Here is a tiny trained network, its code and every weight. The questions are about switching its units off for an input and a class, where a switched-off unit gives its printed mean instead of its output.

import numpy as np


def w(rows, s, z=0):
    codes = np.array(rows[::2]) - 128.0
    scale = np.full(codes.shape[1], s)
    scale[-1] = z or s
    return codes * scale


def norm(h):
    return h / np.sqrt((h * h).mean(-1, keepdims=True) + 1e-5)


def f(y):
    return np.maximum(y, 0)


def log_softmax(a):
    a = a - a.max(-1, keepdims=True)
    return a - np.log(np.exp(a).sum(-1, keepdims=True))


def net(x, mask):
    res = np.array(x, float).reshape(1, 5) / 4 @ E
    u = 0
    for l in range(2):
        y = f(norm(res) @ A[l][:, :-1].T + A[l][:, -1])
        res = res + np.where(mask[u : u + 3], y, B[l][:, -1]) @ B[l][:, :-1]
        u += 3
    return log_softmax(norm(res)[-1] @ U[:, :-1].T + U[:, -1])


A, B = {}, {}
E = w([
[114,179,109,169,2,125],'x0',
[134,68,229,148,187,20],'x1',
[77,77,134,182,156,131],'x2',
[118,232,205,153,110,231],'x3',
[44,189,114,147,132,140],'x4',
],0.0058)
A[0] = w([
[228,30,158,156,110,152,4],'0.n1',
[250,142,167,83,130,114,103],'0.n2',
[31,161,182,136,198,153,89],'0.n3',
],0.014,0.0024)
B[0] = w([
[160,246,74,178,118,119,217],'0.n1',
[32,81,183,125,150,143,233],'0.n2',
[83,94,181,191,184,149,254],'0.n3',
],0.013,0.0066)
A[1] = w([
[192,70,112,111,10,174,58],'1.n1',
[132,87,186,207,12,45,129],'1.n2',
[94,82,84,193,116,116,254],'1.n3',
],0.014,0.0041)
B[1] = w([
[128,146,158,3,67,182,163],'1.n1',
[86,92,204,159,166,238,199],'1.n2',
[143,169,56,95,155,45,254],'1.n3',
],0.013,0.009)
U = w([
[182,236,76,201,73,171,115],'0',
[65,73,214,207,220,178,175],'1',
[222,13,134,145,52,106,3],'2',
[149,128,10,76,193,29,177],'3',
[140,133,123,2,40,226,90],'4',
],0.0093,0.0062)

Each question gives the input, the list of numbers given to net, and the class t.
The units are the neurons (one row each of A and B). Each row of codes is followed by its name. A weight is (code - 128) times the scale printed after its matrix; where a second scale follows, it is the last column's (A, B and U).
mask holds one flag per neuron, layer by layer. A switched-off neuron (its flag False) gives its mean, the last column of its row in B, instead of its output. The means were averaged over made-up inputs and are rounded, as every weight is.
A unit's drop is (log p(t) with every unit on - log p(t) with that unit switched off) / (log p(t) with every unit on - log p(t) with every unit switched off).
The circuit of an input: a set's keep is (log p(t) with only the set's units on - log p(t) with every unit switched off) / (log p(t) with every unit on - log p(t) with every unit switched off). Starting from all 6 units, units are removed one at a time, each time the one whose removal leaves the highest keep (on an exact tie, the one counted first), for as long as the keep stays at least 0.8.
units of the circuit, in order: the units of the circuit, biggest drop first
top k neurons: the k neurons with the biggest drops, biggest first
top k neurons in layer l: the k neurons of layer l with the biggest drops, biggest first
drop when u is switched off: that unit's drop, to one decimal
input [6,-7,-1,5,-1], class 4: top 2 neurons => [1.n1 0.n1]
input [-8,2,2,-3,-4], class 3: units of the circuit, in order => [1.n2]
input [8,-8,2,-4,5], class 4: units of the circuit, in order => [0.n3 1.n1 0.n1]
input [6,-4,8,0,-4], class 4: units of the circuit, in order => [0.n3 1.n1]
input [3,-7,4,0,-2], class 4: units of the circuit, in order => [0.n3 0.n1]
input [-5,3,5,1,-6], class 3: top 2 neurons => [1.n2 0.n1]
input [0,-5,-7,-4,5], class 4: units of the circuit, in order => [0.n3 0.n1 1.n3]
input [7,-1,2,-5,1], class 4: top 4 neurons => [0.n3 1.n1 0.n2 1.n2]
input [1,-5,-2,1,1], class 4: units of the circuit, in order => [0.n3 0.n1]
input [7,-7,-5,-1,1], class 4: units of the circuit, in order => [1.n1 0.n1]
input [6,-6,8,0,4], class 3: top 2 neurons => [1.n3 0.n1]
input [-1,-4,5,4,-2], class 3: top 3 neurons => [1.n2 0.n2 1.n3]
input [7,-3,7,0,5], class 3: top 2 neurons => [1.n3 0.n2]
input [-2,6,2,-5,-4], class 3: units of the circuit, in order => [0.n3]
input [2,-2,-2,4,0], class 4: top 2 neurons => [0.n3 0.n1]
input [7,5,-7,-4,-6], class 1: top 2 neurons => [1.n2 0.n2]
input [8,-4,0,2,1], class 4: top 2 neurons in layer 0 => [0.n3 0.n1]
input [3,-2,3,-3,1], class 3: drop when 1.n3 is switched off => 2.8
input [-6,-4,2,-1,-8], class 0: drop when 1.n3 is switched off => 0.1
input [-4,-3,6,-2,-5], class 3: drop when 1.n2 is switched off => 0.3
input [-4,-8,-1,-3,-8], class 0: top neuron in layer 0 => [0.n1]
